Below is a small trained network, with its code and all its weights. Each question gives an input and a class and asks what happens when units are switched off, that is, made to give their printed mean instead of their output.

import numpy as np


def w(rows, s, z=0):
    codes = np.array(rows[::2]) - 128.0
    scale = np.full(codes.shape[1], s)
    scale[-1] = z or s
    return codes * scale


def f(y):
    return y / 2 * (1 + np.tanh(0.7978845608 * (y + 0.044715 * y**3)))


def log_softmax(a):
    a = a - a.max(-1, keepdims=True)
    return a - np.log(np.exp(a).sum(-1, keepdims=True))


def net(x, mask):
    res = np.array(x, float).reshape(1, 5) / 4 @ E
    y = f(res @ A[0][:, :-1].T + A[0][:, -1])
    res = res + np.where(mask, y, B[0][:, -1]) @ B[0][:, :-1]
    return log_softmax(res[-1] @ U[:, :-1].T + U[:, -1])


A, B = {}, {}
E = w([
[108,15,168,123,106,78,131,54,139,146,122,42],'x0',
[120,129,120,131,134,130,128,128,129,134,123,122],'x1',
[76,128,115,145,126,152,9,107,168,136,244,143],'x2',
[164,117,176,232,198,157,152,158,218,101,131,82],'x3',
[121,123,133,126,143,120,127,129,134,138,122,146],'x4',
],0.015)
A[0] = w([
[97,135,91,122,123,116,80,118,143,132,162,137,197],'N1',
[118,122,115,75,91,101,137,107,95,146,116,119,177],'N2',
[156,120,174,207,182,149,137,155,180,107,137,103,155],'N3',
[117,3,151,135,113,80,130,53,127,139,126,78,161],'N4',
[146,135,131,120,126,105,221,154,102,118,66,117,247],'N5',
[152,100,144,126,139,110,162,121,136,129,98,99,101],'N6',
[103,102,146,132,113,112,90,90,147,139,139,110,120],'N7',
],0.014,0.012)
B[0] = w([
[110,162,145,144,88,172,97,161,99,88,182,160,187],'N1',
[133,157,149,75,189,106,118,69,87,145,139,164,191],'N2',
[156,133,155,251,139,143,172,179,244,142,131,68,223],'N3',
[74,73,190,111,134,70,132,65,142,163,159,81,251],'N4',
[230,136,95,113,132,42,168,97,114,147,29,142,232],'N5',
[148,91,113,161,89,92,106,81,168,162,118,101,166],'N6',
[76,110,194,130,113,111,162,148,92,97,160,106,173],'N7',
],0.012,0.03)
U = w([
[158,205,1,74,134,126,155,136,68,104,84,221,223],'0',
[124,113,153,63,186,86,161,68,84,157,115,120,111],'1',
[94,168,66,113,93,210,32,171,51,72,167,202,254],'2',
[42,114,185,99,88,132,110,109,66,94,191,125,92],'3',
[177,192,100,169,143,126,213,206,153,101,61,113,101],'4',
[143,55,125,178,59,97,146,91,182,147,90,73,49],'5',
[118,195,125,177,153,250,111,194,189,102,192,120,133],'6',
[63,73,188,179,124,156,150,171,151,103,185,57,67],'7',
],0.0084,0.0057)

Each question gives the input, the list of numbers given to net, and the class t.
The units are the neurons (one row each of A and B). Each row of codes is followed by its name. A weight is (code - 128) times the scale printed after its matrix; where a second scale follows, it is the last column's (A, B and U).
mask holds one flag per neuron, in row order. A switched-off neuron (its flag False) gives its mean, the last column of its row in B, instead of its output. The means were averaged over made-up inputs and are rounded, as every weight is.
A unit's drop is (log p(t) with every unit on - log p(t) with that unit switched off) / (log p(t) with every unit on - log p(t) with every unit switched off).
The circuit of an input: a set's keep is (log p(t) with only the set's units on - log p(t) with every unit switched off) / (log p(t) with every unit on - log p(t) with every unit switched off). Starting from all 7 units, units are removed one at a time, each time the one whose removal leaves the highest keep (on an exact tie, the one counted first), for as long as the keep stays at least 0.8.
units of the circuit, in order: the units of the circuit, biggest drop first
unit that matters most: the unit with the biggest drop
top k neurons: the k neurons with the biggest drops, biggest first
drop of u: that unit's drop, to one decimal
input [-6,1,-5,-1,2], class 0: unit that matters most -> N3
input [-4,6,0,0,3], class 0: units of the circuit, in order -> (N3, N4)
input [-3,7,-3,-2,7], class 0: units of the circuit, in order -> (N4, N3)
input [-7,8,1,-2,-4], class 2: units of the circuit, in order -> (N3, N5, N4)
input [-1,1,1,2,5], class 6: units of the circuit, in order -> (N5, N4)
input [-7,-1,-4,0,3], class 0: units of the circuit, in order -> (N3, N4)
input [-4,-6,6,-1,0], class 2: top 2 neurons -> (N3, N4)
input [-8,8,1,-7,-8], class 2: top 2 neurons -> (N5, N1)
input [-8,-3,1,-8,8], class 2: top 2 neurons -> (N5, N1)
input [7,-7,3,-1,1], class 3: top 2 neurons -> (N3, N5)
input [5,6,-7,0,-3], class 1: top 2 neurons -> (N3, N2)
input [-3,-2,4,7,-4], class 6: top 2 neurons -> (N5, N4)
input [-1,0,5,-2,-4], class 2: top 2 neurons -> (N4, N3)
input [-1,-5,6,6,2], class 6: units of the circuit, in order -> (N4)
input [2,-3,4,6,8], class 7: drop of N7 -> 0.0
input [1,6,7,2,7], class 7: drop of N7 -> 0.3
input [2,-1,2,5,5], class 7: drop of N5 -> 0.8
